Below are the code and all the weights of a small trained network. Each question names an input and a class and asks about switching units off, where a switched-off unit gives its printed mean instead of its output.

import numpy as np


def w(rows, s, z=0):
    codes = np.array(rows[::2]) - 128.0
    scale = np.full(codes.shape[1], s)
    scale[-1] = z or s
    return codes * scale


def f(y):
    return np.maximum(y, 0)


def log_softmax(a):
    a = a - a.max(-1, keepdims=True)
    return a - np.log(np.exp(a).sum(-1, keepdims=True))


def net(x, mask):
    res = np.array(x, float).reshape(1, 6) / 4 @ E
    y = f(res @ A[0][:, :-1].T + A[0][:, -1])
    res = res + np.where(mask, y, B[0][:, -1]) @ B[0][:, :-1]
    return log_softmax(res[-1] @ U[:, :-1].T + U[:, -1])


A, B = {}, {}
E = w([
[144,120,105,157,143,103,116,143,104],'x0',
[124,6,89,102,47,153,177,135,60],'x1',
[51,123,56,94,67,35,74,158,197],'x2',
[100,153,105,142,118,171,140,136,123],'x3',
[128,120,160,123,123,100,125,111,131],'x4',
[217,159,73,148,101,130,86,10,105],'x5',
],0.013)
A[0] = w([
[89,170,41,94,65,62,59,113,204,153],'N0',
[170,230,156,157,183,146,94,88,126,218],'N1',
[92,43,209,152,155,171,222,212,54,209],'N2',
[137,57,67,96,36,147,142,34,90,108],'N3',
[11,59,114,111,39,85,104,215,146,103],'N4',
[86,183,191,144,207,114,114,182,147,180],'N5',
[172,126,193,148,205,189,166,98,62,253],'N6',
[64,223,209,130,247,96,118,248,187,185],'N7',
[127,87,150,108,152,122,136,152,154,152],'N8',
[165,119,61,121,55,132,116,2,79,72],'N9',
[142,250,99,155,155,105,44,48,222,121],'N10',
],0.011,0.0064)
B[0] = w([
[28,123,156,157,129,136,45,169,78,239],'N0',
[231,157,102,128,165,123,129,88,82,225],'N1',
[146,77,178,45,61,183,198,131,26,250],'N2',
[127,64,149,175,105,151,143,192,199,226],'N3',
[19,105,62,100,200,65,186,95,210,255],'N4',
[190,112,150,163,56,113,94,160,181,202],'N5',
[250,192,131,99,121,164,183,72,169,242],'N6',
[177,66,139,230,88,172,101,217,200,251],'N7',
[109,109,86,115,107,140,143,162,94,161],'N8',
[208,153,149,202,108,121,58,194,145,221],'N9',
[90,196,153,82,138,109,33,100,38,240],'N10',
],0.015,0.021)
U = w([
[237,142,176,171,89,163,144,147,151,250],'0',
[102,84,162,211,127,118,51,159,166,131],'1',
[135,89,204,62,102,170,166,121,14,94],'2',
[99,113,57,67,182,60,207,134,168,66],'3',
[207,254,143,133,199,116,92,34,93,77],'4',
[101,181,173,106,167,93,43,125,2,90],'5',
],0.0099,0.0025)

Each question gives the input, the list of numbers given to net, and the class t.
The units are the neurons (one row each of A and B). Each row of codes is followed by its name. A weight is (code - 128) times the scale printed after its matrix; where a second scale follows, it is the last column's (A, B and U).
mask holds one flag per neuron, in row order. A switched-off neuron (its flag False) gives its mean, the last column of its row in B, instead of its output. The means were averaged over made-up inputs and are rounded, as every weight is.
A unit's drop is (log p(t) with every unit on - log p(t) with that unit switched off) / (log p(t) with every unit on - log p(t) with every unit switched off).
The circuit of an input: a set's keep is (log p(t) with only the set's units on - log p(t) with every unit switched off) / (log p(t) with every unit on - log p(t) with every unit switched off). Starting from all 11 units, units are removed one at a time, each time the one whose removal leaves the highest keep (on an exact tie, the one counted first), for as long as the keep stays at least 0.8.
circuit, biggest first: the units of the circuit, biggest drop first
most important unit: the unit with the biggest drop
k most important neurons: the k neurons with the biggest drops, biggest first
drop when u is switched off: that unit's drop, to one decimal
input [-6,-1,-8,6,7,1], class 4: most important unit	N7
input [-3,3,1,-7,3,-8], class 3: 2 most important neurons	(N4, N10)
input [-7,1,-7,0,6,-7], class 2: 2 most important neurons	(N2, N9)
input [4,8,-6,-6,-6,0], class 2: 3 most important neurons	(N2, N7, N5)
input [6,3,5,2,-7,0], class 3: 2 most important neurons	(N4, N7)
input [4,-2,1,6,-2,7], class 5: 2 most important neurons	(N6, N10)
input [8,-6,0,7,-5,3], class 4: 2 most important neurons	(N1, N2)
input [-7,6,-1,-7,7,0], class 2: 2 most important neurons	(N7, N2)
input [5,4,5,-1,-1,1], class 1: 2 most important neurons	(N0, N6)
input [-4,3,0,6,6,0], class 2: 2 most important neurons	(N7, N4)
input [2,-3,1,-6,4,5], class 5: 2 most important neurons	(N6, N10)
input [-5,1,6,0,-7,-4], class 3: 2 most important neurons	(N4, N9)
input [7,0,4,6,8,7], class 5: 2 most important neurons	(N10, N7)
input [2,8,-4,2,-1,-7], class 2: circuit, biggest first	(N2)
input [-2,0,3,-1,4,5], class 5: 2 most important neurons	(N7, N10)
input [-5,-4,-7,3,-1,7], class 4: drop when N2 is switched off	0.0
input [0,5,0,-2,-4,0], class 2: drop when N7 is switched off	1.0
input [-3,7,-2,5,-6,-5], class 2: drop when N2 is switched off	4.5
